Here is a tiny trained network, its code and every weight. The questions are about switching its units off for an input and a class, where a switched-off unit gives its printed mean instead of its output.

import numpy as np


def w(rows, s, z=0):
    codes = np.array(rows[::2]) - 128.0
    scale = np.full(codes.shape[1], s)
    scale[-1] = z or s
    return codes * scale


def norm(h):
    return h / np.sqrt((h * h).mean(-1, keepdims=True) + 1e-5)


def f(y):
    return np.maximum(y, 0)


def log_softmax(a):
    a = a - a.max(-1, keepdims=True)
    return a - np.log(np.exp(a).sum(-1, keepdims=True))


def net(x, mask):
    res = np.array(x, float).reshape(1, 7) / 4 @ E
    u = 0
    for l in range(4):
        y = f(norm(res) @ A[l][:, :-1].T + A[l][:, -1])
        res = res + np.where(mask[u : u + 4], y, B[l][:, -1]) @ B[l][:, :-1]
        u += 4
    return log_softmax(norm(res)[-1] @ U[:, :-1].T + U[:, -1])


A, B = {}, {}
E = w([
[105,95,93,190,169,184,101,88,105,106],'x0',
[87,169,134,90,86,156,124,118,156,105],'x1',
[108,105,77,85,67,155,67,254,120,161],'x2',
[208,201,211,96,44,95,122,112,166,94],'x3',
[201,107,151,192,75,180,185,174,78,186],'x4',
[164,145,92,118,171,177,103,1,141,142],'x5',
[48,106,144,90,93,180,148,198,129,195],'x6',
],0.0018)
A[0] = w([
[54,95,120,94,104,119,160,204,156,141,50],'L0N0',
[27,122,116,213,155,213,112,105,86,81,2],'L0N1',
[114,77,7,124,219,94,59,145,110,132,16],'L0N2',
[186,129,53,115,24,181,54,195,118,116,4],'L0N3',
],0.0023,0.00084)
B[0] = w([
[223,169,134,155,153,140,131,59,104,145,222],'L0N0',
[64,89,42,73,141,169,179,107,182,149,216],'L0N1',
[115,90,144,229,179,188,100,183,4,127,250],'L0N2',
[195,162,138,84,93,124,156,80,176,208,240],'L0N3',
],0.003,0.0018)
A[1] = w([
[198,87,70,146,56,168,21,239,115,105,14],'L1N0',
[156,117,138,83,81,133,154,228,144,205,9],'L1N1',
[155,72,160,201,39,145,248,252,110,169,58],'L1N2',
[110,170,91,101,186,139,106,41,149,91,141],'L1N3',
],0.0024,0.0014)
B[1] = w([
[175,175,181,94,98,108,156,121,100,196,211],'L1N0',
[137,118,120,133,114,161,138,129,104,187,209],'L1N1',
[175,177,179,147,178,95,4,152,57,114,250],'L1N2',
[148,124,141,149,88,125,130,166,113,128,212],'L1N3',
],0.0048,0.0023)
A[2] = w([
[254,132,130,185,170,121,137,10,120,102,4],'L2N0',
[144,97,125,147,131,149,134,127,115,157,120],'L2N1',
[192,129,128,174,151,142,147,6,145,93,108],'L2N2',
[62,102,149,124,170,122,184,118,145,121,36],'L2N3',
],0.0033,0.0013)
B[2] = w([
[207,187,204,87,79,117,42,253,30,237,253],'L2N0',
[123,135,134,132,125,116,112,126,127,95,180],'L2N1',
[166,154,187,173,162,140,83,223,16,174,235],'L2N2',
[151,137,112,109,98,163,150,116,139,177,156],'L2N3',
],0.0049,0.0025)
A[3] = w([
[75,5,72,250,250,177,94,119,91,120,1],'L3N0',
[93,107,56,45,59,186,164,115,171,223,52],'L3N1',
[161,235,230,95,83,158,145,94,152,126,170],'L3N2',
[146,104,121,136,137,138,114,164,128,145,31],'L3N3',
],0.0025,0.00075)
B[3] = w([
[38,37,49,221,207,123,181,118,117,5,241],'L3N0',
[165,88,123,140,85,144,248,19,200,195,183],'L3N1',
[106,69,97,195,198,117,142,123,121,60,251],'L3N2',
[144,144,155,120,138,122,104,141,124,111,159],'L3N3',
],0.0031,0.0026)
U = w([
[126,114,102,75,76,160,185,75,212,193,77],'0',
[117,149,149,103,109,58,132,93,224,2,1],'1',
[59,50,53,186,192,156,147,120,109,83,150],'2',
[210,155,184,142,127,122,77,190,55,179,242],'3',
],0.0087,0.0017)

Each question gives the input, the list of numbers given to net, and the class t.
The units are the neurons (one row each of A and B). Each row of codes is followed by its name. A weight is (code - 128) times the scale printed after its matrix; where a second scale follows, it is the last column's (A, B and U).
mask holds one flag per neuron, layer by layer. A switched-off neuron (its flag False) gives its mean, the last column of its row in B, instead of its output. The means were averaged over made-up inputs and are rounded, as every weight is.
A unit's drop is (log p(t) with every unit on - log p(t) with that unit switched off) / (log p(t) with every unit on - log p(t) with every unit switched off).
The circuit of an input: a set's keep is (log p(t) with only the set's units on - log p(t) with every unit switched off) / (log p(t) with every unit on - log p(t) with every unit switched off). Starting from the 12 units with the biggest drops (on a tie, the unit counted first), units are removed one at a time, each time the one whose removal leaves the highest keep (on an exact tie, the one counted first), for as long as the keep stays at least 0.8.
units of the circuit, in order: the units of the circuit, biggest drop first
unit that matters most: the unit with the biggest drop
top k neurons: the k neurons with the biggest drops, biggest first
top k neurons in layer l: the k neurons of layer l with the biggest drops, biggest first
drop of u: that unit's drop, to one decimal
input [4,2,5,-4,-6,-5,6], class 2: unit that matters most => L2N0
input [-8,-7,-5,5,-2,-6,3], class 1: units of the circuit, in order => L2N0, L2N2
input [-8,0,3,-2,-7,4,-3], class 1: units of the circuit, in order => L2N0, L2N2
input [-1,-3,8,2,-6,-4,4], class 0: units of the circuit, in order => L2N2, L2N0, L3N1, L0N3
input [-1,-2,-5,-4,-4,-6,8], class 0: units of the circuit, in order => L2N3, L2N2, L3N2, L2N0
input [-2,3,0,5,-6,-5,8], class 0: top 2 neurons => L1N2, L2N2
input [-6,3,-8,8,-7,6,-8], class 3: top 2 neurons => L2N0, L2N2
input [-6,-2,-3,2,-6,7,6], class 0: top 2 neurons in layer 0 => L0N0, L0N2
input [-4,3,-1,5,-4,3,6], class 1: units of the circuit, in order => L3N2, L2N0
input [8,0,-1,3,-2,-3,0], class 2: top 2 neurons => L2N0, L1N0
input [-3,-1,-7,-6,1,-1,1], class 2: top 3 neurons => L1N2, L0N0, L0N3
input [-3,1,-5,-6,-4,-5,2], class 2: top 2 neurons in layer 0 => L0N3, L0N2
input [-2,1,0,-7,1,-3,4], class 2: top 2 neurons => L2N0, L3N0
input [-6,-1,5,-2,1,5,1], class 0: top neuron in layer 3 => L3N1
input [6,-1,7,-1,0,3,2], class 0: top 2 neurons => L0N3, L1N0
input [-4,7,0,-7,-4,-7,-8], class 2: top 2 neurons => L2N0, L0N2
input [-2,3,1,0,-5,1,1], class 1: top 2 neurons in layer 2 => L2N0, L2N2
input [1,1,8,5,-8,-6,-4], class 1: top 4 neurons => L2N0, L2N2, L1N2, L0N2
input [5,6,3,2,-5,-7,-1], class 1: top 2 neurons => L2N0, L2N2
input [-8,8,1,-1,-8,6,3], class 1: unit that matters most => L1N1
input [0,5,-6,3,-3,-5,0], class 1: top 2 neurons => L2N0, L0N0
input [1,1,-8,-6,5,5,8], class 2: drop of L3N0 => 0.3
input [-8,7,7,-7,-6,-6,2], class 0: drop of L1N2 => 0.2
input [-1,5,-2,2,-6,-3,-4], class 1: drop of L1N3 => 0.0
